Below are the code and all the weights of a small trained network. Each question names an input and a class and asks about switching units off, where a switched-off unit gives its printed mean instead of its output.

import numpy as np


def w(rows, s, z=0):
    codes = np.array(rows[::2]) - 128.0
    scale = np.full(codes.shape[1], s)
    scale[-1] = z or s
    return codes * scale


def f(y):
    return np.maximum(y, 0)


def log_softmax(a):
    a = a - a.max(-1, keepdims=True)
    return a - np.log(np.exp(a).sum(-1, keepdims=True))


def net(x, mask):
    res = np.array(x, float).reshape(1, 8) / 4 @ E
    y = f(res @ A[0][:, :-1].T + A[0][:, -1])
    res = res + np.where(mask, y, B[0][:, -1]) @ B[0][:, :-1]
    return log_softmax(res[-1] @ U[:, :-1].T + U[:, -1])


A, B = {}, {}
E = w([
[129,97,97,137,158,178,223,65,216,137,150,117],'x0',
[160,80,109,189,139,84,131,99,104,188,158,91],'x1',
[149,113,134,139,169,42,58,55,189,123,132,50],'x2',
[129,97,105,135,130,111,148,195,60,156,140,156],'x3',
[130,35,70,220,154,254,153,152,149,197,196,31],'x4',
[56,132,134,193,139,197,13,109,154,181,119,56],'x5',
[142,145,94,195,118,169,183,235,67,134,99,199],'x6',
[30,70,76,128,99,137,131,217,139,214,38,26],'x7',
],0.007)
A[0] = w([
[100,142,148,121,121,59,50,100,133,119,33,108,3],'n1',
[117,152,95,171,116,198,203,197,151,151,48,159,61],'n2',
[112,125,113,92,116,129,140,125,142,114,142,122,75],'n3',
[166,69,94,140,128,64,200,169,90,164,131,128,212],'n4',
[102,142,133,88,84,109,141,215,93,123,38,163,148],'n5',
[83,81,98,153,142,175,108,143,177,215,118,2,186],'n6',
[139,162,146,112,108,42,102,117,142,138,98,99,145],'n7',
[108,144,120,96,112,90,133,228,80,110,63,149,108],'n8',
[126,141,147,112,119,74,100,110,120,114,125,105,138],'n9',
[115,126,135,66,108,83,177,58,213,108,79,104,163],'n10',
],0.0093,0.004)
B[0] = w([
[117,72,88,175,157,114,186,190,64,241,158,161,181],'n1',
[141,92,69,190,182,165,101,153,111,216,171,87,192],'n2',
[122,118,180,135,137,142,124,112,127,122,157,115,137],'n3',
[80,118,97,196,124,160,185,169,39,254,138,146,191],'n4',
[90,192,187,92,59,90,142,149,149,138,41,120,214],'n5',
[87,207,208,64,32,26,189,203,92,150,15,201,247],'n6',
[122,89,65,156,165,178,123,142,78,159,156,141,182],'n7',
[89,191,180,90,75,80,141,171,118,122,60,106,202],'n8',
[121,118,98,158,152,181,165,118,96,122,194,133,168],'n9',
[194,93,110,142,202,161,55,84,191,79,200,81,205],'n10',
],0.008,0.015)
U = w([
[142,88,77,150,167,165,131,138,101,165,190,129,233],'0',
[120,176,163,114,20,86,158,181,83,168,2,145,93],'1',
[160,139,144,101,135,106,90,62,233,34,124,112,4],'2',
],0.009,0.0019)

Each question gives the input, the list of numbers given to net, and the class t.
The units are the neurons (one row each of A and B). Each row of codes is followed by its name. A weight is (code - 128) times the scale printed after its matrix; where a second scale follows, it is the last column's (A, B and U).
mask holds one flag per neuron, in row order. A switched-off neuron (its flag False) gives its mean, the last column of its row in B, instead of its output. The means were averaged over made-up inputs and are rounded, as every weight is.
A unit's drop is (log p(t) with every unit on - log p(t) with that unit switched off) / (log p(t) with every unit on - log p(t) with every unit switched off).
The circuit of an input: a set's keep is (log p(t) with only the set's units on - log p(t) with every unit switched off) / (log p(t) with every unit on - log p(t) with every unit switched off). Starting from all 10 units, units are removed one at a time, each time the one whose removal leaves the highest keep (on an exact tie, the one counted first), for as long as the keep stays at least 0.8.
units of the circuit, in order: the units of the circuit, biggest drop first
most important unit: the unit with the biggest drop
k most important neurons: the k neurons with the biggest drops, biggest first
drop when u is switched off: that unit's drop, to one decimal
input [-4,-3,-8,-5,-1,5,-8,-7], class 2: units of the circuit, in order -> [n4 n6]
input [2,-8,-3,7,8,2,-1,-6], class 0: 3 most important neurons -> [n6 n5 n8]
input [7,2,-7,-1,-2,6,2,0], class 0: 2 most important neurons -> [n5 n2]
input [-2,-8,6,-7,-4,8,-4,4], class 0: units of the circuit, in order -> [n10 n1]
input [-6,-4,5,2,4,4,3,-8], class 2: 4 most important neurons -> [n6 n4 n1 n2]
input [5,1,8,5,6,1,-3,-6], class 1: 2 most important neurons -> [n6 n10]
input [-1,4,-3,-8,2,1,1,-8], class 0: 4 most important neurons -> [n6 n5 n8 n10]
input [0,-6,-2,-8,-4,7,-8,1], class 0: most important unit -> n1
input [7,5,-7,5,-3,-5,0,-8], class 0: 2 most important neurons -> [n6 n5]
input [-3,8,8,3,7,8,-6,3], class 1: drop when n6 is switched off -> 2.8
input [0,0,7,-1,6,6,-2,-5], class 1: drop when n6 is switched off -> 1.8
input [-8,8,7,4,0,3,4,-6], class 0: drop when n6 is switched off -> 0.2
